In the rows, zero is written as 128.
Here are made-up objects, facts about them, and rows of numbers that follow some of those facts. Name the object behind each unnamed row.

Some rows with their names:
rurepi: [135 105 129  97 104 140 192 102 101 161 137  86  91 117 116 134 143 173
 127 146 126 122 121 114 187 107]
flina: [125 102 130  98  93 143 187 103  97 140 135  86  94 120 103 136 144 182
 160 196 105 118 127 117 186 105]
nunos: [143 106 149 132 153 137 181 121 147 164 149 128 126 142  82 163 106 185
 153 197 125 123 179  92 170  86]
dodruk: [120 160 128 139 177 146 173 105 133 163 132 129 125 123  96 159 115 173
 111 193 114 128 129  80 181  87]
segis: [121 105 156 137 122 135 174 118 104 149 125 133 129 127  73 163 130 191
 144 198 110 131 177  88 188  92]
kezuvim: [148 105 175 141  84 165 176 129 137 168 125 121 126 121  79 164 119 168
  97 203  93 123 116  75 175 106]
trilo: [128 153 141 144 161 144 177 121 150 144 156  98 120 121 107 163 131 173
 117 198 115 117 147 109 186  86]
gresku: [119 102 127  99  88 138 195 102  87 147 129  86  91 117 104 140 145 182
 123 171 108 121 119 113 190 106]
grostom: [157  99 129  97  87 162 174 124 100 163 150  89  91 149 111 135 106 177
 165 163 110 141 179 104 169 106]
plemor: [142 102 138 109 176 146 189 121 140 154 150 135 121 149 102 162 115 181
 120 178 114 135 143  91 170  82]
zastiros: [154 117 135 120 146 141 181 124 147 165 144 134 123 129 100 164 105 178
 104 161 132 131 181  84 172  90]
tati: [122 131 155 144 164 140 171 116 141 135 147 102 121 123 103 163 146 179
 155 199 111 117 141 108 189  89]
kadrezi: [123  99 129  93  81 139 190 107  78 142 124  99  94 129  76 151 138 190
 143 183 102 138 160 106 184 107]
mesko: [130 181 142 141 114 150 167 126 131 144 142 122 115 116 114 162 116 171
  91 159 126 132 179 102 193 103]
stuzun: [143 112 138 113 164 146 182 125 142 150 151 130 123 152  92 163 111 181
 120 194 108 135 163  93 170  82]
stafir: [138 112 159 132 159 137 182 121 133 166 139 134 129 131  87 162 108 188
 151 182 132 131 169  92 174  90]
dulen: [142 109 149 116 169 140 187 123 146 161 143 132 126 144  99 164 112 183
 131 181 126 129 157  89 170  84]
fato: [147 146 132 118 107 149 168 128 118 153 141 136 120 132  91 164 106 180
  86 154 116 141 184  82 182  96]
trofus: [139 108 144 111 173 143 188 123 150 160 142 131 125 147 103 163 112 181
 115 180 123 132 147  93 170  83]

Some facts about the objects:
bili (each to the one after it):
trifas skekes seplo rurepi trustos nebol ziston fonun
grorik ledeskon mesko flina
fato kadro klabaron nozim liskin kefufer klukloklu klafar
skemu zevur midri bedir mostin
flipok ripo klisom plegrir tragral zugritrom skenezin brive
guflir trutra gridi
driplo griboflom gatol grofle mukli lolan stenim
bremi nebroklon kabo skival tati dide pledrik
duzik plunok
grostom plubrim zestilok tomidral
gekom bridrum satobun dunik babrul stidran gobemel vatrun
fliklunes raplok fubraklam pefi
mitel nofladrur pleklaplor trosini klimubon klofluk
tropil pilan bravetres pluvi rigir leflavam nefu
riklon lolumal nustil donel flememu klapa segis
mukur flaplil sobrak trilo dozon pluvitul nuduk
stutrom leskar naklim treflil pebratal
trisom susam merul napun dosta
litam lodrulos ruzas tratras
nobrul babi sibo fedrir skabun nunos testumar stafir
trumik brelubi triplodur drubo
pozem logren deplir pegumon zokefli klotrel kugrir pazil
plemor bretram braplu
skobrol pustatran trazu gresku
tozum druluk zuvil plosi
masken fudre sogem brudi
losek setrul kadrezi tunok
foplagris trofus klerus zastiros gimor zeturis reli pluzur
stuzun neri drize
beskek 95 <- klafar babi dulen neri klimubon ledeskon trofus raplok skekes pledrik pozem plemor midri dozon nefu pebratal
beskek 751 <- fato donel mesko masken foplagris
beskek 958 <- gridi tunok tati bedir liskin dunik plubrim plunok nobrul flina gimor susam sogem braplu fubraklam pluvitul
beskek 377 <- zokefli trustos klukloklu zevur fedrir kadrezi segis mitel tomidral nebroklon flaplil
beskek 964 <- klapa setrul kabo pluzur pilan kadro zugritrom pefi gresku sibo pleklaplor
beskek 166 <- logren sobrak lodrulos grostom bravetres skival zeturis
beskek 335 <- rurepi kugrir guflir nuduk gekom tragral pluvi klerus
beskek 613 <- reli skemu nozim rigir riklon skenezin droliska
beskek 198 <- plegrir klotrel bridrum mukur mostin
beskek 856 <- pegumon dosta satobun fliklunes trosini brive leflavam
beskek 70 <- trilo klisom pazil klofluk ruzas fonun brudi lolumal nunos stuzun
beskek 789 <- nofladrur zuvil dide trutra treflil klabaron grofle bretram zastiros
kleleme puple <- trifas rurepi seplo trustos nebol ziston fonun skekes
kleleme fudre <- grorik ledeskon mesko flina
kleleme ripo <- stidran babrul gekom dunik bridrum satobun vatrun gobemel
kleleme bremi <- klafar fato klukloklu liskin kadro nozim klabaron kefufer
kleleme drubo <- gridi guflir trutra
kleleme zugros <- brelubi triplodur trumik drubo
kleleme griboflom <- zokefli logren kugrir klotrel pegumon pazil deplir pozem
kleleme trumik <- drize neri stuzun
kleleme skobrol <- klapa flememu segis nustil donel riklon lolumal
kleleme luful <- stenim driplo gatol griboflom lolan grofle mukli
kleleme tozum <- reli pluzur trofus gimor klerus zastiros foplagris zeturis
kleleme liklu <- plegrir flipok klisom tragral zugritrom brive ripo skenezin
kleleme pustatran <- sobrak trilo nuduk mukur flaplil dozon pluvitul
kleleme dodruk <- pustatran trazu gresku skobrol
kleleme gatol <- skemu bedir zevur midri mostin
kleleme leskar <- tunok setrul kadrezi losek
kleleme brelubi <- babi fedrir skabun testumar nobrul nunos stafir sibo
kleleme napun <- dulen
kleleme fastan <- tati kabo bremi dide pledrik nebroklon skival
kleleme lolan <- duzik plunok
kleleme stenim <- zestilok grostom plubrim tomidral
kleleme trazu <- klofluk klimubon nofladrur mitel trosini pleklaplor
kleleme trisom <- lodrulos ruzas tratras litam
kleleme flugreva <- dosta napun merul trisom susam
kleleme treda <- fliklunes raplok pefi fubraklam
kleleme kezuvim <- naklim leskar stutrom treflil pebratal
kleleme beple <- plosi zuvil druluk tozum
kleleme sozuzen <- brudi fudre masken sogem
kleleme driplo <- pilan rigir tropil bravetres leflavam pluvi nefu
kleleme druluk <- plemor bretram braplu
kleleme naklim <- droliska
trifas tregre: tunok plosi sibo
flugreva tregre: kezuvim kabo
gridi tregre: fubraklam
zokefli tregre: litam
drize tregre: guflir
rurepi tregre: klerus
puple tregre: plemor stutrom
seplo tregre: gobemel
stenim tregre: merul stidran
klotrel tregre: driplo ripo
pustatran tregre: dosta
pegumon tregre: nustil
babrul tregre: dozon plemor
klisom tregre: kezuvim plegrir
zestilok tregre: tragral tropil pluzur
nuduk tregre: plosi
grostom tregre: testumar dodruk liskin dunik
nofladrur tregre: trosini ziston
gekom tregre: kadro
zevur tregre: ziston
kadrezi tregre: tati
deplir tregre: lodrulos
trazu tregre: klukloklu
brudi tregre: dozon logren
pilan tregre: klabaron ziston
skabun tregre: sozuzen
dide tregre: kugrir drubo sozuzen pluzur liklu kadro klerus
skekes tregre: kabo
zugritrom tregre: gatol plunok
rigir tregre: tragral fastan
gresku tregre: gimor
tratras tregre: trosini zuvil susam
trisom tregre: flaplil logren
lolan tregre: sogem driplo susam
flina tregre: grofle
nebroklon tregre: napun
skival tregre: stuzun flaplil
losek tregre: dulen
mostin tregre: kezuvim
braplu tregre: duzik
foplagris tregre: mukur skemu
zeturis tregre: sibo susam
[trifas grorik klafar gridi zokefli logren rurepi reli kugrir sobrak skemu pegumon trilo nebol guflir tati klisom kabo klofluk flememu klimubon liskin nofladrur zevur fliklunes deplir fonun tragral zuvil pilan nustil kadro raplok donel skabun dide skekes mesko pefi trutra plunok rigir gresku tratras riklon stutrom trosini klabaron grofle nobrul pozem flina pluvi masken gobemel bretram skival skenezin susam flaplil mostin braplu fubraklam pleklaplor] muflor b
[stidran fato drize klapa seplo plegrir klotrel trustos tunok klukloklu flipok setrul babi dulen babrul ziston neri bedir pazil duzik zestilok nuduk lodrulos grostom dosta gekom fedrir dunik plubrim bridrum satobun kadrezi ruzas ledeskon segis plosi pluzur trofus brudi nozim testumar mitel zugritrom pledrik vatrun tropil triplodur bravetres mukur lolumal treflil litam tomidral brive plemor leflavam gimor nebroklon klerus mukli nunos midri losek zastiros stafir sogem sibo dozon foplagris droliska nefu zeturis kefufer stuzun pebratal pluvitul] muflor a

Rows to name:
No name comes twice in this set of rows, the named rows included.
[117 106 141 117 131 138 177 122 110 135 127 135 125 142  75 165 138 189
 107 193 100 140 168  86 186  82] => mitel
[146  99 124  95  87 140 195 106 112 161 135  87  92 135  86 144 115 188
 156 188 110 126 159 109 170 105] => brudi
[145 100 127  93 103 141 199 106  87 163 133 114  89 129 106 137 124 185
 112 147 111 140 123 100 170 106] => gekom
[118 176 146 141 139 145 168 124 108 133 145 130 113 122 107 163 142 177
  89 180 104 136 146 102 191  94] => riklon
[127 156 151 146 163 141 174 120 143 151 159 101 121 121 102 159 130 175
 141 199 120 119 147 111 184  90] => klofluk
[129 104 124  94 105 150 182  99  81 165 127  88  91 124 101 130 122 176
 150 179 107 132 119  94 177 106] => puple
[126 137 125 105 182 132 176  98 121 156 150 137 120 135 106 149 109 192
 165 151 138 136 193 110 177  82] => ziston
[135 184 136 143 109 144 169 123 134 145 149 124 115 116 108 164 122 172
  83 164 126 130 178  98 192 105] => donel
[131 186 144 140 123 154 166 127 114 139 155 132 109 121 115 162 126 172
  86 159 117 140 169 101 191 101] => masken
[125 162 156 139 180 151 180 123 146 145 155 108 117 125 114 159 134 172
 116 182 120 121 124 111 185  84] => raplok
[134 150 171 115 185 160 166 123 151 142 158 118 113 143 118 158 132 170
 159 159 106 120 130 107 191  85] => pozem
[142 103 126  95  91 134 201 101  83 169 131 106  91 120  87 133 114 189
 141 150 131 135 132 107 172 107] => nuduk
[126 106 126  95 106 147 190 105  80 147 150  85  91 123 114 133 144 176
 131 159 107 132 121 117 186 107] => trifas

The same objects again, as new rows of numbers:
Some objects and their rows:
ripo: [173 147  98 128 106 144 100 178 162 103 114 118  92 107 169 137 114 148
  81 133 144  90  86 160 100 137 137 145 125 134  98  79]
klotrel: [116 138  79 130 102 128 101 168 229 101 101 160  95 110 168 143 141 152
  68 154 144  88 106 164 159  95 132 153 152  78 132  85]
gobemel: [169 101 110 122  84 151  83 127 156  74 115 143  98 114 121 153 109 168
  81 183 161  77  90 155 136 146 131 131 145 156 110 100]
pefi: [163 104 104 142  94 155 101 130 154  77 124 161 101 121 137 120 100 182
 105 166 140  89  98 160 116 134 117 127 158 138 110  97]
treda: [168 136  91 146  99 152  84 147 170  94 114 109 106  83 148 121 124 181
  89 165 150  83  86 149 116 123 133 121 137 126  98  88]
dide: [136  94  82 100 107 144  85 156 207 136 120 157 134 127 132  70 105 220
  63 196  98  90 136 170 158 107 117  97 183 177 110 110]
skival: [171 117 106 143  78 161  73 107 163  67 106 156 108 110 122  94 116 166
 108 185 135  75 101 139 118 111 123  91 156 124 111  93]
brive: [137 121  70 149  99 137  88 134 192  93 122 118 107 133 139 148 115 194
  82 172 168  85 102 138 156 117 143 163 151  93 118 106]
tratras: [173 134 110 112  86 133  99 182 196  91 102 202 113 118 164 113 105 128
  79 146 124  83 115 149 130 110 132 120 165 134 120  80]
trisom: [171 152  89 160  98 175  74 134 173  88 106 117 113  94 144  96 131 190
 103 159 139  71  89 145 110  92 132  95 149 108  92  86]
lodrulos: [141 129  89 158 125 151  81 125 155  79 119  99  89 141 139 132 125 162
 117 168 143 107  98 130 122 124 138 138 117 110 125  76]
klafar: [170 101  94 125  83 144  92 132 171  79 120 163  93 121 131 141 102 196
  70 171 158  77  98 158 142 133 128 139 169 140 104 111]
zastiros: [137 141  65 146 120 147  75 143 185  93 114 118  79 148 148 137 124 198
  78 161 148  97 101 138 152 109 141 149 146 110  95  95]
kezuvim: [177 130  93 150 110 156  86 140 149  85 119  93  87  91 138 150 123 180
  91 166 163  87  72 152 109 141 135 134 123 134  93  88]
naklim: [168 138  92 146 101 156  84 146 169  97 113 109 103  92 143 120 121 177
  93 157 148  81  87 157 111 120 137 117 137 127 100  88]
grorik: [166 126 109 133 111 172  92 138 151  78 106 153 100 125 138 127 115 173
 101 166 131  85  95 155 122 126 123 106 150 154 100  84]
guflir: [166 130 103 137 116 174  96 140 135  75 114 151  94 131 144 144 109 188
 107 156 141  86  86 161 121 144 125 122 148 157  92  88]
trilo: [167 125 105 125 102 166  85 141 158  83 105 152 116 128 134 147 115 184
  88 162 147  68  97 154 145 136 136 116 155 163  94  97]
klofluk: [169 121 107 123  92 157  84 140 168  85 106 153 119 121 129 150 113 183
  78 165 156  65 102 154 150 134 140 122 159 161  96 100]

Rows to name:
No name comes twice in this set of rows, the named rows included.
[137 128  82 145 106 143  79 131 183  92 112 106 110 129 135 137 128 172
  94 174 157  85 103 134 150 115 145 143 132 109 124  93] => kefufer
[166 128 110 138 110 178  82 124 132  65 105 145  88 128 130 145 114 180
 110 170 143  83  79 153 120 136 124 111 142 152  91  82] => stutrom
[148 124  91 142  73 153  83 143 200  99 110 120  95  62 137 108 128 172
  73 192 154  72  86 161 113  94 117 119 151  96 118  93] => stenim
[135 130  72 152 120 148  93 137 169  88 123 114  90 145 147 155 118 201
  94 158 162  93  96 143 146 126 142 167 143 101 111  95] => dosta
[124 141  80 161 103 159  81 130 186  85 101 126  92 119 147  86 136 164
 117 191 122  97 103 135 118  74 113 113 141  77 130  73] => grostom
[149 140  87 130  90 108  90 168 211  97 114 143 113 130 162 106 114 115
  85 153 136  99 125 128 133 103 147 150 139  88 145  81] => zeturis
[142 148  64 164 131 165  90 129 145  77 118 106  71 154 150 158 123 209
 109 149 154  96  83 139 133 125 137 156 135 106  89  88] => plemor
[157 136  90 119  70 130 103 192 218 112 104 154  97  71 169 106 120 131
  59 160 139  81  98 167 109  95 119 137 151  94 124  79] => lolan
[139  79 108 117 141 158 120 146 135 112 139 121 114 134 142 117  95 204
 112 179 116 111 108 181 116 167 113 134 142 188 118  94] => kadro
[138 153  79 155 131 175  81 132 156  81 102 102  94 143 147 158 136 195
 111 154 155  83  86 139 143 117 144 137 132 117  98  81] => stuzun
[180 139  93 149 106 152  85 145 150  88 121  96 104  93 141 141 119 183
  96 160 159  83  77 148 116 143 142 131 125 139  92  90] => dodruk
[151 117 113 134  91 155 126 168 171  83 112 193  92 104 163 111 104 144
 110 163 127  89  97 172  99 115 104 131 163 117 127  75] => zevur
[174 118 108 126  96 155  84 131 158  81 110 149 114 123 128 132 111 174
  91 168 146  77  97 149 136 133 135 115 151 156 105  98] => flememu
[161 133 101 134  94 172  82 134 172  84  97 171 122 116 138 119 122 193
  97 165 135  63  99 152 143 107 129  97 169 141  91  93] => klisom

The same objects again, as new rows of numbers:
Known rows:
griboflom: [108 140 145 137  88 127  96 133 116 101 133 116 124 115 112 119 111 102
 180 171 139 104 124 139 154  75 100 181  91 127  95 147  98 131 110 121
 152 107  95 143 134 114 154 145 151 133 102 104 125 140 168  76 124 146
 128]
fastan: [144 144 140  95  90 132 135  99 108 127 107 116 141 144 111 117 100 137
 102 109 141 169  87 145 147  82 107 110  99 145  96 170 132 125 146 150
 169 128 164 128 164  89 134 137  81 136 156 160 129 154 176  98 123 133
 109]
pleklaplor: [143 132  98 143 169 148 137 127 103  87 151 144 183 100 106 174 127 121
 113 136  74 150  84 121  92 143 120 152 137 105 130 109 176  95 116 132
 125 138 168 128 166 164  89 140 128 160 165  98 116 111 107 160 153 116
  97]
trazu: [ 80 117 127 175 131 107 158 152 134 111 119 119 147  97 127 188 134  67
  88 125 135 105 177 116  66 121  78 174 140 100 155 102  96 162  93 153
 180 116 144 156  89 150 164 146 192 119  95 103 130  94  99 109 107  99
 103]
dodruk: [163 148 114  83  87 153 161 122 119 124 105 104 135 139 114 154  93 170
 103 103 119 172  87 144 161  82 139 100 114 149  94 168 145 115 155 173
 186 140 163 135 160  90 123 178  82 126 170 160 150 120 130  79 130 121
  98]
grostom: [143 194  81 142 167 136 164 158 131 158 119  97 122 171 154 144 190  94
 134 171  71  73 168 115 168 147 123 185 130  87 109 111 139 127 126 108
 129 157  55 111 126 193 106 158 195  95 140  68  66 112 112  92 120 145
 172]
zugritrom: [116 139  80 132 188 146 174 152 136 173 143  98 147 148 147 167 198 152
  90 122 102  83 177 113 104 153 103 170 164  97 119  84 121 143 106 127
 115 160  74 142  92 175 115 153 196 106 152  82  94 107 100  99  90 121
 119]
babi: [115 109 122 116 118  97 150 151 165 132 120  93 133  96 116  57 122 133
 127  95 178 145 163 161 142 166 141 118  96 134 106 149  95  88 156 119
  96 121 130 151 104 111 130 105 128 100  69 141 156 133 117 107  73 130
 168]
kefufer: [129 121 128 113 129 131 148 124 152 169 123 101 103 149 148 122 148 164
 104 107 144 121 177 130 138 149 134 106 128 132 127 133  96 148 141 122
 111 147 116 130  97 111 133 104 155 106 141 148 133 125 115 118 105 126
 150]
donel: [147 173 150 133 139  92 142 165 104  85 111 136 115  95  98 190  93  78
 123 107  64 144  98 163  94 151 168 137 114 109 157 121 172 136 158 162
 176  88 160 136 144 189 114 105  57 114 104 122 153  85 152 149 127  91
 114]
fudre: [126 131 136 142 105 133 131 139 130 119 108 113 141 104 128 137 108  89
 136 142 138 146 112 133 116 104 106 168 111 127 117 155 124 132 108 141
 167 125 143 136 118 101 153 154 173 122 127 127 139 106 135 112 129 128
 120]
sogem: [150  96 119  86 102 152 131  79 140 179 129 105  98 174 151  85 136 188
 100 113 166 144 137 121 181 116 131  53 147 154 116 154  98 128 154 119
 106 162 144 123 127  85 123 112  99 132 159 168 118 158 119 131 141 135
 112]
vatrun: [128 120 133 107 138 133 151 130 148 174 131 105  95 149 150 143 153 167
  84  95 143 112 178 118 123 152 138  95 134 140 136 125  96 157 133 139
 108 153 130 124  99 116 129  99 156 110 139 144 140 141 117 117 101 122
 143]
bretram: [129 112 135 141 133 145 109 128 100  80 142 159 145 110 113 150 104 114
 146 153 108 147  88 116 102 118 137 136 158 130 145 107 160 136 114 128
 138 116 153 134 146 141 135 136 101 160 140 125 140 107 110 157 163 116
  94]
kezuvim: [137 141 138  97  89 138 143 113 110 120 113 112 138 145 111 127 101 126
 110 113 134 161  91 135 132  82 108 132  97 137 105 164 133 129 140 156
 173 123 159 137 156  88 139 150  95 127 144 158 129 144 158  97 124 129
  96]
zestilok: [ 90 128 146 154 125  95 138 142 168 156 133 116  80 160 146 104 183  96
 151 153 159  55 188 113 108 150 110 164 130 109 142  92  79 161 112 106
  98 125  63 134  84 143 160 115 191 102  88 113 111 144 118 127 104 151
 175]
nozim: [137 131  89 119 153 124 164 132 129 169 137  98 167 118 121  83 182 143
  91  98 143 126 149 129 128 163 112 137 106 110  95 132 127  82 132 123
  94 144 126 125 118 128  91 111 180 102 136 115 104 164 110 119  77 140
 159]
zastiros: [137 112 114 121 137 136 134 109 157 176 114 105 117 156 152 112 158 157
  83 122 150 130 173 124 159 147 129 118 147 130 124 138 102 136 131 106
 114 156  95 130 103 105 130 102 168 115 149 147 128 114 109 137 120 125
 145]
mukli: [115 143 149 112 111 121 129 123 149 166 130 101  80 161 146  90 158 157
 160 136 152  79 170 118 165 138 136 139 110 124 122 122  99 146 140 118
  97 133  75 119 100 109 144 115 144  98 103 144 111 168 127 109 106 147
 169]

Rows to name:
No name comes twice in this set of rows, the named rows included.
[102 153 156 134  96 124 122 143 131 112 120 123 106 134 119 120 118  94
 185 164 145 117 102 121 131  81 100 176  95 138 104 151 130 137 100 141
 154 107 108 119 116 107 164 159 159 123 108 127 125 156 162  96 119 151
 129] => luful
[116 123  88 165 209 160 165 164 111  90 165 127 169  80 121 208 135 141
 138 134  65 108  88 111  79 149 135 171 183 104 154  72 178 144  84 143
 127 138 150 122  98 199 115 168 186 156 166  58 151  97 103 116 143 103
  90] => gresku
[ 73  94 140 172 130  83 146 168 115  77 144 131 167  76  86  99 113  62
 175 146 168 130 110 119  65 158 131 166 122  97 152  83 141 102 106 125
 106  75 153 159 104 192 151 148 130 120  50  82 155 101  98 134 110 119
 104] => skekes
[161 164 130 112 112 144 100 130  96  83 144 126 182  90  81  67 100 156
 205 163 110 158  78 126 177 135 150 143  88 134  93 155 181  60 142 111
  91  98 149  79 179 122  80 155  69 137 132 117 126 184 165 143 149 157
 136] => skemu
[116 129 102  79  93 128 167 145 136 110 121 101 117 163  94  71 103 177
  96  81 173 155 121 141 149 157 150  62 104 115 104 150  96  96 177 157
 106 118 138 150 129 102 100 151  63 101  67 165 124 174 104  66  76 133
 109] => dulen
[152 171 135  92  92 153 146 114 117 115 115 100 112 167 102 103  88 156
 183 161 118 151  81 124 180  69 140 153  97 132  91 156 148 119 148 156
 156 105 110 117 155  83 147 184  75 118 111 152 109 160 151  62 142 148
 105] => gatol
[ 79 156 143 177 141  97 162 159 109  83 157 160 179  93  85 108 158  63
 192 155 108  92  88 109  74 154 106 172 112  94 142  75 175 106  92 134
  99  81 129 117 117 192 136 168 166 115  76  78  88 165 109 153 120 154
 113] => rigir
[141 167 140 173 189  86 104 171 190 147  95  99  80  92 161 134 124  74
 134 117 134 111 188 192 162 162 159 159 112 118 129 149 110 145 138 108
 137 146  59 132  95 189 139  99 186  96 105  89 162  89 135 148 102 122
 198] => foplagris
[136 177 150 138 122  89 112 170 103  71 109 123 122  92 108 137  96  61
 158 128  83 151  98 180 115 149 163 140 105 108 153 131 158 131 156 143
 158  98 135 142 171 193 124 133  57 115  81 119 141  97 146 138 144 119
 120] => masken
[ 81 122 144 171 127 111 148 160 143 108 113 133 138 101 128 171 137  55
 114 150 145 110 174 115  79 108  79 180 134 109 136 113  98 160  89 139
 172 111 116 155  91 155 164 159 197 116 104  87 142  90 107 113 116 115
 111] => flugreva
[162 193 119 129 168 130 154 122 128 185 111  97 122 173 154 116 189  88
 123 132  75  81 141 122 176 149 123 160 103  89 110 127 157 132 142 121
 115 149  56  77 149 168  99 136 179  92 166 119  63 151 151 143 121 158
 187] => bravetres
[ 87 127 103 158 128 145 161 168 147  97 120  98 148  84 147 167 106  67
 117 143 150 126 152 118  76 120  90 181 158 106 141 118  78 161  90 141
 176 140 101 161 101 162 155 192 194 115  98  85 152  86 102  78 134 116
 100] => pustatran

